[126 140 128 157 128 135 127 128] = G
[133 128 126  28 128 135 127 128] = T
[140 156 126 128 127 135 128 128] = V
[ 96  76 148 114 180 178  72  95] = B
[135 128  28 128 133 126 127 127] = P
perm: [128 127 135 128 157 128 140 126] => G
perm: [127 127 128 135 126 128  28 133] => P
perm: [ 95  72 178 180 114 148  76  96] => B
perm: [126  28 128 128 128 133 127 135] => T
perm: [128 127 135 128  28 126 128 133] => T
perm: [ 28 126 127 128 128 128 133 135] => T

[150 118 147 100 112 189]  J
[147 100 149 112 189 119]  Q
[153  93 108 117 203 151]  F
[112 148 189 119 147 100]  M
[105 158 218 114 155  86]  X
[117 142 170 122 141 109]  A
[100 112 149 189 147 118]  U
perm: [109 117 122 141 142 170] => A
perm: [100 112 119 147 148 189] => M
perm: [119 189 112 149 100 147] => Q
perm: [189 112 118 147 100 149] => U
perm: [189 150 118 147 100 112] => J
perm: [118 147 189 149 112 100] => U

[118 145 159 112  68 160 165  94 172  90  95 105  95 122 152  23] : K
[119 165  95 112  95  94 172 145  90 159 152 160  23 105  68 122] : N
[105  90 153 122  95  95  68 159 165 161  23 119 145 172 113  94] : W
perm: [ 23  68  90  94  95  95 105 112 119 122 145 152 159 160 165 172] => N
perm: [153  95 122  94  95 105 165 145 161  90 119 172 113  23 159  68] => W
perm: [165 119  68 153  23 172 145  95  94  95 105  90 161 113 122 159] => W
perm: [ 94 113 172 145 119  23 161 165 159  68  95  95 122 153  90 105] => W
perm: [ 68  95  95  90  94 118 165 159 122 112 160 145 172 152 105  23] => K
perm: [ 23 152 122  95 105  95  90 172  94 165 160  68 112 159 145 118] => K
perm: [122  68 105  23 160 152 159  90 145 172  94  95 112  95 165 119] => N

[123 132 119 159 147 107]  D
[148 110 152  75 119 113]  H
[136 123 113 124 123 128]  R
[130 138 118 164 131 123]  E
[136 143 119 117 126 130]  Z
[119 136 127 130 117 143]  S
[136 127 132 121 136 108]  Y
[142  95 185  20  76 158]  L
perm: [158  76  20 185  95 142] => L
perm: [143 126 119 117 130 136] => Z

[ 93  80 134 123]  Deko
[ 98 124  94 154]  Zanu
[ 78  64 114 159]  led
[109 132 107  54]  dumud
[ 74  83 141 149]  diz
[141 145 155 148]  ledog
[108 107 141 132]  Rut
[133 109 107  54]  Fivuk
[103 113 114  56]  res
[ 92  40 155 157]  kisev
[ 94  63 151 192]  vid
[ 93  98 124 154]  kos
perm: [ 56 114 113 103] => res
perm: [ 54 107 109 132] => dumud
perm: [154  94 124  98] => Zanu
perm: [154  93  98 124] => kos

[122 126 143 127 111 135  72 153 153 126 121 120 123 145 129 140 143 106
 112 149 136 149 131 138 140 139 173  51 148 161 105 116 146 126 112 138
 129  98 127 154 109 121 117 136 136] = daro
[153 124 121  99 105 116 200 135 138 110  55 123 110 151 133 124 120 139
 138 136 127 157 110  83 158  90 180 130  50 128 162 138 165 128 113  99
 110 154 118 170 116 112 134 107 178] = san
[152 113 140 131 134 101 155 195 126 169  89 114 138 167 153 108  91 120
 106  81 141 120 153 138 135 122 156 169  94 159 164 166 153  88  82 118
 159 121 128 135 173  64 114 130 115] = dipi
[150 115 127 145 145 130 118 147 114 137 127 110 152 123 166 131  91 146
 111 112 131 128 113 138 159 120 118 131  82 137 155 135 112 116 133 117
 133 149 108 121 131 131 144 142 105] = mal
[110 118  83 116 154 127 105 124 135 123 128 151 170 109 139  55 138 162
 165 124 130  50 133 128 178 138 136 110 110 157 153 120  90 180  99 121
 107 200 158 134  99 113 138 112 116] = Zonem
[146 132 122 136 139 142 131 127 133 135 112 122 147 112 140 146 144 145
 112 141 118 124 125 126 118 134 150  99 145 123 117 137 152 119 111 126
 122 136 118 126 103 110 133 142 139] = bev
[105 131 122 116 133 141  90 131 150 136 118 127 103 148 142 173 181 146
 102 179 104 146 133 146 118 135 172  45 175 164 105 120 132 106 113 102
 124  95 126 147  78 130 131 140 145] = sube
[133 124 123 128 128 157  99 116 165 121 127 113 110  90 121 154 170 135
 105 200  99 139 124 109 116 138 153  55 180 110 130 110 136 134 151 112
  83 138 107 118  50 178 138 162 158] = fek
[125 123 114 126 134 139 127 112 130 136 123 139 130 127  97 130 112 122
 138 128 131 119 120 115 132 132 124 124 105 134 117 121 112 137 127 128
 128 137 127 147 157 143 137 129 131] = Zud
[170 130 107 124 110 154 135 200  99 136 158 165 110 116 110 138 133 105
 124 128 157 110 126 138  83 138 121  55 162 128 153 139 118 113 112 178
  90  50 151 116  99 180 123 120 134] = Tudo
[118 129 158 144 116 100 163 169 119 142 121 115 112 139 149  93  76 140
 149  42 172 127 139 150 133 126 119 202  72 156 143 147 118 130 109 141
 155 124 141 122 170  86 114 121 114] = kevez
perm: [138 107 118  50 178 138 162 158 133 124 123 128 128 157  99 116 165 121
 127 113 110  90 121 154 170 135 105 200  99 139 124 109 116 138 153  55
 180 110 130 110 136 134 151 112  83] => fek
perm: [158 112 139  83 113 128 162  55 130 123  50 110 110 157 124 153 165 118
 180 200 105 128 138 116 120 135 136 109 151 116  99 121 178 127 138  99
  90 134 170 110 133 154 107 138 124] => Zonem
perm: [118 170 116 112 134 107 178 153 124 121  99 105 116 200 135 138 110  55
 123 110 151 133 124 120 139 138 136 127 157 110  83 158  90 180 130  50
 128 162 138 165 128 113  99 110 154] => san
perm: [139 142 133 110 103 126 118 136 122 126 111 119 152 137 117 123 145  99
 150 134 118 126 125 124 118 141 112 145 144 146 140 112 147 122 112 135
 133 127 131 142 139 136 122 132 146] => bev

[ 70 215  85  72 188 117  98  93  86]  nalur
[116  48 136 158 145  79 112 192 123]  gab
[ 78 107 165 156  99 175 131  88 135]  lol
[ 99 164  88 175  78 135 107 156 131]  Tev
[189 163 155  85  58 228 210 148 153]  nug
[ 77 223  76  74 160 121 109  91  84]  zimur
[223 160  76  74  91 108  77 121  84]  Dum
[183  69 228  88 185 244 179 190 192]  kesad
perm: [ 84  91 109 121 160  74  76 223  77] => zimur
perm: [175  78 135 107 156 131  99 164  88] => Tev

[102 222  61 128] -> mukav
[123 125 194  54] -> kud
[139 157 201 123] -> Rufa
[ 62 128 102 222] -> zot
[123 200 139 157] -> pevi
[183 116 130  75] -> dis
[146 134  53 115] -> Leloz
[ 76 124 181 136] -> tif
[ 76 136 125 181] -> zemun
[184 125 125  91] -> miz
[183 116 130  77] -> sok
[147 173 121  79] -> tedo
perm: [181  76 136 125] => zemun
perm: [ 61 102 128 222] => mukav
perm: [123 139 157 200] => pevi

[135 177 117 171 145 148  93 136  80 107 135  90 101 169  82 160 196 105
 172 133 160  31  64  92 153 104  86 111 110 142 171 104 138 118  69 145
 183 188  95  43 243  82  83 191] -> Saf
[133 136 145 107  83  93 160 110  90 171  82 111 177 135  64  92  43  95
 243 188 171 101 153  31 117 135  81  69  86 142 191 138 183  81 172 105
 160 145 196 148 169 118 104 104] -> lin
[ 69 145 171 138 107  83 110 111 196 142  95 148  86 243  64 117  93 105
  90 153 171 136 101  92  43 177 160 183 172 160 133 104 118  82 135 191
  81 135 169 188  31 104 145  80] -> Gati
[114 112 121 113 100 111 118  85 187 116 109 153 101 196 129 130  76 104
  45 175 149  83  69 140  91 143 196 202 216 140 129 115  81  84 130 197
  61 109 220 173  36  98  96  97] -> Laf
perm: [104 145  80  69 145 171 138 107  83 110 111 196 142  95 148  86 243  64
 117  93 105  90 153 171 136 101  92  43 177 160 183 172 160 133 104 118
  82 135 191  81 135 169 188  31] => Gati
perm: [171 110  92 191 111 138 135 142 135 177  90  82 160  81  83 160  86 136
 148 153 104 183 145 117 104 118 196  80 188  64 107  69 243  31 145 172
  43 133 171 105  95 169  93 101] => Gati

[159 186 106 170  16 184  82 130 156] -> zarem
[216 167 138  74 164 117 174 183  93] -> runi
[147  93 147 180 106 112 132 184 164] -> rola
[ 92  96  75  79 107 125 123  77 169] -> relur
[167 117 183 174 138  74 216 163  93] -> Bag
[132 164 147 184 106 147  92 112 180] -> vugit
[ 74 117 167 216  93 139 183 174 163] -> los
perm: [ 92 106 112 132 147 147 164 180 184] => vugit
perm: [ 74  93 117 139 163 167 174 183 216] => los
perm: [ 74  93 117 138 164 167 174 183 216] => runi
perm: [ 93 106 112 132 147 147 164 180 184] => rola
perm: [ 93 163 216  74 138 174 183 117 167] => Bag

[ 96 157 196 144 207 168  71 153  71 203 241 184 196 109  55 119 123 158
  94 112 104 116 194 156 148 105 171 174 116  69 118  94  91 190 228 121
  84 102  79 152 128  94 142 160 125 218 121 175 102 107 107 189]  sasus
[ 86  94 166 111 170 157 109 185 191 186 130  93 159 124  93 141 161 158
 120  99  48 109 175  59  72 236  92  70 159  92 129 166 184  92 236 206
 105 223  97 118 158 166  59 110 120 168 104 101 131 136  95 167]  Fotik
[ 94 128  55  79 157 228  84 109  71 118 119 102 116  71 116 104  94 207
 184 158 153  69 241 107 152  96 121  91 121 112 142 196 160 190 107  94
 123 168 175 102 196 203 105 144 126 189 148 156 171 174 194 218]  sut
[203 121 112  94 142 116 121  55 123 152 207 119 109 228 175 158 160 218
 101 128  84 156 125  91 196 194 105  71 241 116 107 184 174 196 102 144
  69 104  71  94 118 171  94 190 148  79 189  96 107 168 153 157]  matim
[118 123 107  69 196 125 184  79  71 168  91 144 196 102 174 119 189  94
 203 112 105 116  71 171 228 122 128 148 218  55 157 156 109 152 158 207
 102  94 153 175  94 241  84 142  96 107 194 190 160 116 104 121]  soko
perm: [168  94 128 228 158  96  79  55 152 153 118 218 194 121 116 116 196 112
 105 241 109 175 102 144 102 203 156  94 123 196 142  84 121 125 189  94
  71 190 174  69  91  71 184 107 171 107 157 104 207 119 148 160] => sasus
perm: [ 59  72 236  92  70 159  92 129 166 184  92 236 206 105 223  97 118 158
 166  59 110 120 168 104 101 131 136  95 167  86  94 166 111 170 157 109
 185 191 186 130  93 159 124  93 141 161 158 120  99  48 109 175] => Fotik
perm: [ 79 189  96 107 168 153 157 203 121 112  94 142 116 121  55 123 152 207
 119 109 228 175 158 160 218 101 128  84 156 125  91 196 194 105  71 241
 116 107 184 174 196 102 144  69 104  71  94 118 171  94 190 148] => matim
perm: [ 55  69  71  71  79  84  91  94  94  94  96 102 102 104 105 107 107 109
 112 116 116 118 119 121 122 123 125 128 142 144 148 152 153 156 157 158
 160 168 171 174 175 184 189 190 194 196 196 203 207 218 228 241] => soko
perm: [157 153 168 107  96 189  79 148 190  94 171 118  94  71 104  69 144 102
 196 174 184 107 116 241  71 105 194 196  91 125 156  84 128 101 218 160
 158 175 228 109 119 207 152 123  55 121 116 142  94 112 121 203] => matim
perm: [121 175 102 107 107 189  96 157 196 144 207 168  71 153  71 203 241 184
 196 109  55 119 123 158  94 112 104 116 194 156 148 105 171 174 116  69
 118  94  91 190 228 121  84 102  79 152 128  94 142 160 125 218] => sasus
perm: [107 174 228 144 105 123  96 102 107  84 168 152 112 196 207 241  94 128
 196 160 116 171 203  79 153 125 148 189 119 157 116 184 194 156  69 175
 190  71 102 118 104 109  55  71 142 121 158  94 218 121  94  91] => sasus

[129  90 148 145 186 175 138  95 154 190 106 154  57 113 106 138 149 147
 114 125 183] : sepad
[137 162 186 136 104 148 149 154  89 102 127 114 157 103 146 187 129 101
 153 159 114] : rutef
[138 134 142 157 126 156 161 158  60 132 105 147 154 121 158 165 131 125
 140 176 140] : Lepig
[128 129 100 126 146 154 144 133  26 154  77 141 158 118 129 103 125 132
 115 161 124] : Buzut
[147 138 145 143 129  92 108  86 210 113 148 121 112 151 109  86 103  96
 108 115 122] : nas
[138 114  57  90 125 129 138 154 113 148  95 154 146 106 175 149 190 183
 186 147 106] : keme
[165  91  97 140 154 155 108 180 189 157  86 150 102  90 124 152 120 121
 171 109  86] : zadap
[165  91  97 140 154 155 108 180 189 157  86 150 102  90 124 152 120 121
 171 109  97] : Bemi
perm: [106 147 186 183 190 149 175 106 146 154  95 148 113 154 138 129 125  90
  57 114 138] => keme
perm: [140 176 140 138 134 142 157 126 156 161 158  60 132 105 147 154 121 158
 165 131 125] => Lepig
perm: [154 113 148  95 154 146 106 175 149 190 183 186 147 106 138 114  57  90
 125 129 138] => keme
perm: [140 176 140 125 131 165 158 121 154 147 105 132  60 158 161 156 126 157
 142 134 138] => Lepig
perm: [108 115 122 147 138 145 143 129  92 108  86 210 113 148 121 112 151 109
  86 103  96] => nas

[ 67 135 141 153 112 109 140 174 109] -> sodu
[124 119 150  98 144 104 147 131 125] -> Gege
[121 112 125 101 137  96 186  93 128] -> dom
[ 94 148 124 151  98 118 123 150 125] -> duluv
[ 84 139 120 142  94 108 146 136 126] -> kem
[104 147 124 149  98 125 119 144 131] -> vuvaf
[117 118 162 143 143 150  91 199  93] -> balok
[100 131 113 129  95 112 149 118 130] -> podi
[ 39 148 117 164  73  99 153 143 128] -> podom
[135 123 141 132 137 142 105 152 115] -> zeza
[ 99  94 144 102 160  91 199 118 104] -> kuza
[ 66 156 140 182  94 132  92 190 118] -> miba
perm: [128  93 186  96 137 101 125 112 121] => dom
perm: [144 131 104 147 124 149  98 125 119] => vuvaf
perm: [ 93 199  91 150 143 143 162 118 117] => balok
perm: [ 93  96 101 112 121 125 128 137 186] => dom
perm: [130 100 131 113 129  95 112 149 118] => podi

[133  51  37  98] : tok
[196 197  66  45] : Zunu
[192  64  98  69] : sibup
[195  45  66 197] : gurot
[133  51  37 140] : mib
[ 95  89  77 142] : mogar
[177 101  93  95] : Kolo
[116  77 104 158] : muduf
perm: [158 116  77 104] => muduf
perm: [ 45  66 196 197] => Zunu
perm: [ 37  51  98 133] => tok
perm: [ 93  95 177 101] => Kolo
perm: [ 45  66 195 197] => gurot
perm: [ 98 192  64  69] => sibup

